Below is a small trained network, with its code and all its weights. Each question gives an input and a class and asks what happens when units are switched off, that is, made to give their printed mean instead of their output.

import numpy as np


def w(rows, s, z=0):
    codes = np.array(rows[::2]) - 128.0
    scale = np.full(codes.shape[1], s)
    scale[-1] = z or s
    return codes * scale


def norm(h):
    return h / np.sqrt((h * h).mean(-1, keepdims=True) + 1e-5)


def f(y):
    return np.maximum(y, 0)


def log_softmax(a):
    a = a - a.max(-1, keepdims=True)
    return a - np.log(np.exp(a).sum(-1, keepdims=True))


def net(x, mask):
    res = np.array(x, float).reshape(1, 4) / 4 @ E
    u = 0
    for l in range(2):
        y = f(norm(res) @ A[l][:, :-1].T + A[l][:, -1])
        res = res + np.where(mask[u : u + 14], y, B[l][:, -1]) @ B[l][:, :-1]
        u += 14
    return log_softmax(norm(res)[-1] @ U[:, :-1].T + U[:, -1])


A, B = {}, {}
E = w([
[158,89,93,131,112,128,113,110,141,92,160,120],'x0',
[190,135,155,16,35,79,113,157,206,92,56,146],'x1',
[59,106,195,137,35,187,165,1,241,140,171,201],'x2',
[187,168,196,199,135,82,88,174,140,102,195,197],'x3',
],0.0072)
A[0] = w([
[137,140,60,80,140,150,141,89,147,82,24,64,76],'0.n0',
[109,116,106,106,126,210,153,115,196,160,114,172,182],'0.n1',
[114,163,48,143,101,180,95,92,5,170,153,151,38],'0.n2',
[161,97,121,62,180,96,136,79,140,120,209,127,102],'0.n3',
[217,195,165,175,151,52,101,192,86,68,156,181,24],'0.n4',
[183,157,74,71,118,4,128,207,141,118,81,90,135],'0.n5',
[107,94,130,42,171,111,110,94,127,168,81,46,43],'0.n6',
[89,42,34,52,134,165,185,171,26,154,52,33,26],'0.n7',
[136,138,50,156,151,96,150,117,192,136,102,59,48],'0.n8',
[208,144,95,130,182,117,155,206,63,149,112,31,19],'0.n9',
[187,120,158,166,177,93,107,234,108,88,170,181,84],'0.n10',
[166,132,89,90,240,111,2,139,15,94,75,54,64],'0.n11',
[232,110,154,34,111,64,121,215,145,96,20,70,3],'0.n12',
[113,102,100,203,253,169,136,196,52,145,197,14,51],'0.n13',
],0.0068,0.0025)
B[0] = w([
[112,186,153,163,113,31,76,150,187,148,108,90,194],'0.n0',
[104,123,167,118,97,194,60,126,106,120,128,129,206],'0.n1',
[215,102,88,125,120,78,129,141,109,117,57,118,178],'0.n2',
[149,219,119,103,98,185,95,127,113,168,110,136,141],'0.n3',
[62,102,193,169,141,77,62,108,232,223,170,33,228],'0.n4',
[107,111,144,85,109,199,129,185,97,57,102,164,237],'0.n5',
[113,98,155,144,136,103,60,76,177,176,213,129,182],'0.n6',
[151,194,190,153,177,61,65,127,200,205,172,2,241],'0.n7',
[103,105,114,149,91,137,166,152,194,212,177,136,149],'0.n8',
[77,82,106,53,73,201,209,250,170,75,158,146,228],'0.n9',
[139,170,111,104,120,116,74,120,154,227,133,7,217],'0.n10',
[8,66,127,40,187,238,159,147,127,140,237,236,254],'0.n11',
[202,164,112,180,107,65,191,8,3,120,73,205,244],'0.n12',
[213,116,146,143,94,80,147,12,89,49,20,213,254],'0.n13',
],0.0059,0.0084)
A[1] = w([
[168,170,123,121,54,86,150,137,139,50,40,162,105],'1.n0',
[91,144,158,116,82,191,144,127,123,108,132,125,31],'1.n1',
[120,134,165,179,73,142,131,114,147,129,132,136,110],'1.n2',
[71,126,138,116,92,219,122,129,151,78,148,148,37],'1.n3',
[132,132,122,151,122,126,139,143,178,169,155,59,149],'1.n4',
[95,144,78,103,136,92,165,106,154,158,107,3,2],'1.n5',
[157,155,149,186,132,98,110,176,165,170,166,61,50],'1.n6',
[138,118,119,122,117,187,120,100,187,127,130,110,125],'1.n7',
[146,130,63,131,145,169,160,222,116,127,138,134,74],'1.n8',
[139,110,143,109,84,142,172,127,164,146,127,146,123],'1.n9',
[165,100,79,234,193,150,215,88,86,131,100,160,35],'1.n10',
[131,134,149,140,94,99,178,117,88,131,53,121,211],'1.n11',
[155,128,167,160,113,124,132,162,158,101,148,141,55],'1.n12',
[116,182,113,135,131,104,101,138,136,161,103,99,45],'1.n13',
],0.011,0.0022)
B[1] = w([
[143,162,45,208,172,151,105,36,77,137,120,145,232],'1.n0',
[117,107,109,121,210,70,80,149,77,64,137,141,212],'1.n1',
[90,85,91,68,132,149,133,176,114,141,154,132,254],'1.n2',
[149,116,93,97,171,153,183,255,85,100,152,118,245],'1.n3',
[151,191,151,184,108,112,121,151,195,137,71,93,211],'1.n4',
[79,102,191,213,47,96,12,111,240,148,158,85,196],'1.n5',
[65,89,168,106,91,113,104,82,243,156,153,68,231],'1.n6',
[149,173,164,95,193,74,142,167,135,173,167,128,218],'1.n7',
[45,125,109,114,156,223,185,191,131,67,199,205,165],'1.n8',
[144,140,130,173,128,144,199,171,100,125,79,116,208],'1.n9',
[228,226,72,136,18,87,121,75,65,94,10,130,211],'1.n10',
[188,58,88,177,105,156,150,79,75,78,155,84,197],'1.n11',
[103,100,145,143,147,103,106,108,134,132,48,37,164],'1.n12',
[139,111,134,157,172,178,173,169,205,148,123,151,177],'1.n13',
],0.0073,0.0068)
U = w([
[91,106,116,75,167,161,200,254,102,87,177,178,169],'0',
[106,116,186,167,102,91,90,116,219,190,151,67,1],'1',
[198,145,76,165,95,108,158,42,49,88,57,185,213],'2',
],0.013,0.0006)

Each question gives the input, the list of numbers given to net, and the class t.
The units are the neurons (one row each of A and B). Each row of codes is followed by its name. A weight is (code - 128) times the scale printed after its matrix; where a second scale follows, it is the last column's (A, B and U).
mask holds one flag per neuron, layer by layer. A switched-off neuron (its flag False) gives its mean, the last column of its row in B, instead of its output. The means were averaged over made-up inputs and are rounded, as every weight is.
A unit's drop is (log p(t) with every unit on - log p(t) with that unit switched off) / (log p(t) with every unit on - log p(t) with every unit switched off).
The circuit of an input: a set's keep is (log p(t) with only the set's units on - log p(t) with every unit switched off) / (log p(t) with every unit on - log p(t) with every unit switched off). Starting from the 12 units with the biggest drops (on a tie, the unit counted first), units are removed one at a time, each time the one whose removal leaves the highest keep (on an exact tie, the one counted first), for as long as the keep stays at least 0.8.
units of the circuit, in order: the units of the circuit, biggest drop first
top k neurons: the k neurons with the biggest drops, biggest first
top k neurons in layer l: the k neurons of layer l with the biggest drops, biggest first
drop when u is switched off: that unit's drop, to one decimal
input [4,-5,-7,-8], class 1: units of the circuit, in order	1.n5
input [8,3,0,2], class 2: top 2 neurons	0.n7; 0.n12
input [3,-5,-4,3], class 2: top 3 neurons	0.n13; 0.n5; 0.n2
input [1,-2,2,-1], class 0: top 3 neurons in layer 0	0.n12; 0.n13; 0.n7
input [4,6,-5,-4], class 2: top 4 neurons in layer 0	0.n12; 0.n0; 0.n5; 0.n7
input [-8,6,4,-4], class 2: top 2 neurons	0.n11; 0.n7
input [4,7,-7,-8], class 1: top 3 neurons in layer 0	0.n7; 0.n0; 0.n13
input [-4,8,-1,7], class 2: top 3 neurons	0.n12; 0.n7; 1.n0
input [5,5,7,4], class 0: top 3 neurons	0.n13; 0.n12; 0.n7
input [-5,-6,8,8], class 0: top 3 neurons in layer 0	0.n7; 0.n12; 0.n4
input [3,-5,0,4], class 2: top 2 neurons	0.n13; 0.n7
input [0,7,8,-4], class 0: top 3 neurons in layer 0	0.n13; 0.n12; 0.n7
input [-2,-8,7,-3], class 2: top 3 neurons	1.n10; 0.n9; 0.n11
input [-4,6,-4,-1], class 2: units of the circuit, in order	0.n12
input [-4,-3,-4,-5], class 1: top 2 neurons	0.n7; 0.n0
input [4,1,7,6], class 0: drop when 0.n13 is switched off	0.1
input [3,-7,5,1], class 2: drop when 1.n10 is switched off	0.3
input [-2,-5,8,-5], class 0: drop when 0.n12 is switched off	0.2
input [-7,3,2,-1], class 2: drop when 0.n11 is switched off	1.1
input [-2,1,7,6], class 0: top neuron in layer 0	0.n7
